Below is a small trained network, with its code and all its weights. Each question gives an input and a class and asks what happens when units are switched off, that is, made to give their printed mean instead of their output.

import numpy as np


def w(rows, s, z=0):
    codes = np.array(rows[::2]) - 128.0
    scale = np.full(codes.shape[1], s)
    scale[-1] = z or s
    return codes * scale


def norm(h):
    return h / np.sqrt((h * h).mean(-1, keepdims=True) + 1e-5)


def f(y):
    return np.maximum(y, 0)


def log_softmax(a):
    a = a - a.max(-1, keepdims=True)
    return a - np.log(np.exp(a).sum(-1, keepdims=True))


def net(x, mask):
    res = np.array(x, float).reshape(1, 2) / 4 @ E
    u = 0
    for l in range(2):
        y = f(norm(res) @ A[l][:, :-1].T + A[l][:, -1])
        res = res + np.where(mask[u : u + 13], y, B[l][:, -1]) @ B[l][:, :-1]
        u += 13
    return log_softmax(norm(res)[-1] @ U[:, :-1].T + U[:, -1])


A, B = {}, {}
E = w([
[1,223,212,203,120,158,132],'x0',
[171,108,225,114,130,126,127],'x1',
],0.0083)
A[0] = w([
[226,106,183,119,136,127,129,20],'L0N0',
[91,131,187,138,123,138,123,39],'L0N1',
[228,101,107,119,126,130,131,120],'L0N2',
[251,95,167,114,138,127,125,51],'L0N3',
[133,129,122,136,129,136,118,175],'L0N4',
[111,138,107,119,146,124,135,2],'L0N5',
[115,123,107,137,122,126,123,88],'L0N6',
[94,144,168,133,137,121,128,93],'L0N7',
[76,129,73,125,127,129,125,155],'L0N8',
[72,148,233,133,131,130,137,160],'L0N9',
[112,125,103,128,130,133,132,14],'L0N10',
[126,103,132,146,153,122,108,34],'L0N11',
[41,145,104,139,133,134,129,34],'L0N12',
],0.029,0.0024)
B[0] = w([
[187,20,133,126,97,148,125,211],'L0N0',
[41,140,207,157,182,104,124,196],'L0N1',
[103,119,90,73,138,92,87,239],'L0N2',
[90,202,170,142,47,118,150,242],'L0N3',
[149,146,125,107,137,156,118,135],'L0N4',
[133,129,130,147,141,128,137,143],'L0N5',
[125,126,131,143,146,130,150,146],'L0N6',
[96,134,205,152,165,70,99,186],'L0N7',
[149,138,140,182,176,148,148,187],'L0N8',
[1,167,178,118,246,212,87,251],'L0N9',
[130,129,130,143,146,132,147,146],'L0N10',
[130,119,114,135,134,120,118,131],'L0N11',
[119,152,87,129,48,144,114,213],'L0N12',
],0.063,0.024)
A[1] = w([
[137,142,82,54,70,86,92,71],'L1N0',
[177,113,126,149,32,161,158,87],'L1N1',
[119,139,137,109,114,148,120,2],'L1N2',
[66,72,211,147,138,83,152,130],'L1N3',
[111,88,157,78,190,74,94,133],'L1N4',
[153,90,162,74,3,118,107,136],'L1N5',
[71,146,175,104,157,128,139,31],'L1N6',
[137,77,111,101,142,113,124,131],'L1N7',
[133,92,127,144,138,112,131,146],'L1N8',
[129,147,141,86,134,179,91,31],'L1N9',
[135,111,161,99,86,124,109,134],'L1N10',
[193,103,100,88,185,179,155,146],'L1N11',
[115,122,104,181,134,136,106,118],'L1N12',
],0.035,0.0034)
B[1] = w([
[48,78,156,213,205,127,171,224],'L1N0',
[193,166,185,139,92,174,175,182],'L1N1',
[128,142,105,127,113,132,152,146],'L1N2',
[140,211,52,117,227,130,167,215],'L1N3',
[160,204,187,94,86,226,94,186],'L1N4',
[45,136,108,83,4,26,238,253],'L1N5',
[136,35,179,137,173,109,100,218],'L1N6',
[130,154,166,67,124,127,136,136],'L1N7',
[123,154,91,92,139,135,163,129],'L1N8',
[138,126,105,213,84,151,104,157],'L1N9',
[94,130,90,131,88,83,164,180],'L1N10',
[107,137,83,140,45,84,81,136],'L1N11',
[156,51,150,26,166,77,135,162],'L1N12',
],0.044,0.031)
U = w([
[149,24,123,177,63,137,38,34],'0',
[160,183,83,22,111,135,50,106],'1',
[38,104,113,109,40,65,198,168],'2',
[225,133,122,194,140,186,207,115],'3',
[47,151,184,147,221,187,107,181],'4',
[137,61,93,109,111,165,114,2],'5',
[187,85,4,111,173,50,115,101],'6',
],0.017,0.0093)

Each question gives the input, the list of numbers given to net, and the class t.
The units are the neurons (one row each of A and B). Each row of codes is followed by its name. A weight is (code - 128) times the scale printed after its matrix; where a second scale follows, it is the last column's (A, B and U).
mask holds one flag per neuron, layer by layer. A switched-off neuron (its flag False) gives its mean, the last column of its row in B, instead of its output. The means were averaged over made-up inputs and are rounded, as every weight is.
A unit's drop is (log p(t) with every unit on - log p(t) with that unit switched off) / (log p(t) with every unit on - log p(t) with every unit switched off).
most important unit: the unit with the biggest drop
top k neurons: the k neurons with the biggest drops, biggest first
top k neurons in layer l: the k neurons of layer l with the biggest drops, biggest first
drop of u: that unit's drop, to one decimal
input [-2,-7], class 6: top 3 neurons : [L0N3; L0N9; L1N5]
input [1,-3], class 3: top 3 neurons : [L0N9; L0N8; L1N5]
input [0,-4], class 3: top 3 neurons : [L0N9; L0N2; L1N5]
input [-1,-6], class 3: most important unit : L0N2
input [1,-7], class 3: top 2 neurons in layer 0 : [L0N9; L0N8]
input [-1,-2], class 1: top 4 neurons : [L0N3; L0N9; L1N0; L0N1]
input [-3,-5], class 1: top 2 neurons : [L0N3; L0N9]
input [-3,-7], class 6: top 4 neurons in layer 0 : [L0N9; L0N8; L0N3; L0N1]
input [0,-3], class 3: top 3 neurons : [L0N9; L0N2; L1N5]
input [-3,-8], class 6: top 4 neurons : [L0N9; L0N3; L1N5; L0N1]
input [-3,-6], class 1: top 3 neurons : [L0N3; L0N9; L0N1]
input [-3,-2], class 2: top 2 neurons in layer 0 : [L0N9; L0N1]
input [-1,-8], class 3: drop of L0N0 : 0.0
input [0,0], class 0: drop of L1N0 : 0.0
input [2,-8], class 3: drop of L1N5 : 0.2
